[[ 28   7  -6]
 [-10 -14  16]
 [  2  24 -32]
 [  3   5  -3]
 [ -3 -14  -9]
 [  6  24 -18]
 [ -6 -25  20]
 [-12   0  -7]]
->
[[  2  24 -32]
 [  6  24 -18]
 [ -3 -14  -9]
 [-12   0  -7]
 [ 28   7  -6]
 [  3   5  -3]
 [-10 -14  16]
 [ -6 -25  20]]

[[ -9 -18  33  -4 -38   0  -1  17   0  -1  -1 -17   4]
 [  5  27  20  -3  31   0  -1  -9   0  -1   1  23   2]]
->
[[  5  27  20  -3  31   0  -1  -9   0  -1   1  23   2]
 [ -9 -18  33  -4 -38   0  -1  17   0  -1  -1 -17   4]]

[[-11   5   1  24]
 [-13  25 -17   2]
 [ -4  28 -14 -22]]
->
[[-13  25 -17   2]
 [ -4  28 -14 -22]
 [-11   5   1  24]]

[[ 33   8  25 -15  -7  15  -9]
 [ -3  -2 -21  -8  13  30  -2]]
->
[[ -3  -2 -21  -8  13  30  -2]
 [ 33   8  25 -15  -7  15  -9]]

[[ -4  25  -2 -35  -1]
 [-27  36  -4  -5  -1]
 [-10  10   2 -27   0]
 [-28 -19  -7  17  -3]]
->
[[-28 -19  -7  17  -3]
 [-27  36  -4  -5  -1]
 [ -4  25  -2 -35  -1]
 [-10  10   2 -27   0]]

[[  4   0  27   6  21  -4]
 [ 27   5   0 -22  21 -11]
 [-26  33 -14  -3  -9 -20]]
->
[[-26  33 -14  -3  -9 -20]
 [ 27   5   0 -22  21 -11]
 [  4   0  27   6  21  -4]]

[[-17 -14   8]
 [  0  -4 -25]
 [ 19   6  27]
 [ -4   4 -22]]
->
[[  0  -4 -25]
 [ -4   4 -22]
 [-17 -14   8]
 [ 19   6  27]]
---
[[-29   8  -2]
 [-29   8  -2]
 [-16   9  24]
 [-29   9  -2]
 [ -9  29   3]]
->
[[ 8 -2]
 [ 9 24]]

[[ -7 -14  -4]
 [ -1  15  20]
 [-13  29  17]]
->
[[15 20]
 [29 17]]

[[-12 -19  -8]
 [-14  -3  17]
 [ -6  38 -11]
 [ -1 -13   9]]
->
[[ -3  17]
 [ 38 -11]]

[[  0  -5  -5]
 [ 36   0 -15]
 [ 11 -16 -12]
 [  5  -6   6]]
->
[[  0 -15]
 [-16 -12]]

[[  0  -1   2]
 [-13 -32  19]
 [ -1   1   0]
 [  0  -1   0]
 [ 12  -4 -13]]
->
[[-32  19]
 [  1   0]]

[[  5   0   0   3 -10]
 [-38  25  13   3   6]
 [-13 -12  12  11  -5]
 [  8   9  -9  -2   7]
 [ -2  -1   0 -23  13]]
->
[[ 25  13]
 [-12  12]]
---
[[ 27  21  25]
 [ -6  13 -25]
 [  8 -33  -5]]
->
[[ 27  21]
 [ -6  13]
 [  8 -33]]

[[  0  22  -9]
 [  0   3   3]
 [  1  30  10]
 [  1  -4  22]
 [  0  16 -13]]
->
[[ 0 22]
 [ 0  3]
 [ 1 30]]

[[ 15   0   5]
 [-25 -33 -10]
 [ 13   0   2]
 [-24 -20 -19]
 [-38 -26 -27]]
->
[[ 15   0]
 [-25 -33]
 [ 13   0]]

[[ -9  -8  30  20]
 [-10   3   0  13]
 [ -7   3   4  14]]
->
[[ -9  -8]
 [-10   3]
 [ -7   3]]

[[-36  -1 -20  30]
 [ 22   0  -7 -20]
 [ 18   0 -24 -18]
 [  6   0 -12  -7]]
->
[[-36  -1]
 [ 22   0]
 [ 18   0]]

[[ -9 -14  -4]
 [ 19  33  32]
 [  0   1   1]
 [-22  -7  17]
 [-23 -34 -32]]
->
[[ -9 -14]
 [ 19  33]
 [  0   1]]

[[25  1  1  0]
 [30  0  4 -1]
 [-3 -1 -1  0]]
->
[[25  1]
 [30  0]
 [-3 -1]]

[[  0   7   1 -13 -26]
 [  0   7   1 -14 -27]
 [  0   8   1 -15 -28]]
->
[[0 7]
 [0 7]
 [0 8]]
---
[[-18  -8 -17]
 [-27 -16 -22]
 [ -4  12 -11]
 [-13  20   8]
 [ 34   0   2]
 [ -2  11  11]
 [  1   9   8]]
->
[[-18  -8 -17]
 [ -4  12 -11]
 [ 34   0   2]
 [  1   9   8]]

[[ 23 -26 -21]
 [  2 -23 -29]]
->
[[ 23 -26 -21]]

[[  1   0   0   0   2  -2]
 [  1  -4   4  -1   1  -6]
 [-16  -2  11  -5   1   0]
 [ -7  -7 -12 -14   4 -25]
 [  1   1  -3   0   0   0]
 [-27  -2  -5   4   0  -7]
 [ -1   1  -1  -1   0   1]
 [  0   1  -1  -1   1   1]
 [  4  -1  -2  -9 -11 -12]
 [  0  -1   1   0   0   0]
 [  0   1  -2   0   0   0]
 [  0  -3   2  -1   1  -2]]
->
[[  1   0   0   0   2  -2]
 [-16  -2  11  -5   1   0]
 [  1   1  -3   0   0   0]
 [ -1   1  -1  -1   0   1]
 [  4  -1  -2  -9 -11 -12]
 [  0   1  -2   0   0   0]]

[[ -2  16   7  19  -6  -8  11  13 -22]
 [ -1 -25 -18 -28  -4  21 -15 -14  31]
 [ -2 -25  16  32  -3   2  -6  -6  -4]
 [  9  13  -5  -2  12  -8   4  15 -13]]
->
[[ -2  16   7  19  -6  -8  11  13 -22]
 [ -2 -25  16  32  -3   2  -6  -6  -4]]

[[ -2   8 -17   4 -12]
 [-13   4 -18   8 -34]
 [ -8  -4  -1   2 -16]
 [-26 -17 -10   1 -27]]
->
[[ -2   8 -17   4 -12]
 [ -8  -4  -1   2 -16]]

[[ -2 -38   0 -19 -16   6 -15  -3  -5]
 [-12  20 -12   5   8 -17  14   7  11]
 [-11  26  -4   3   5  13   2  15  11]]
->
[[ -2 -38   0 -19 -16   6 -15  -3  -5]
 [-11  26  -4   3   5  13   2  15  11]]
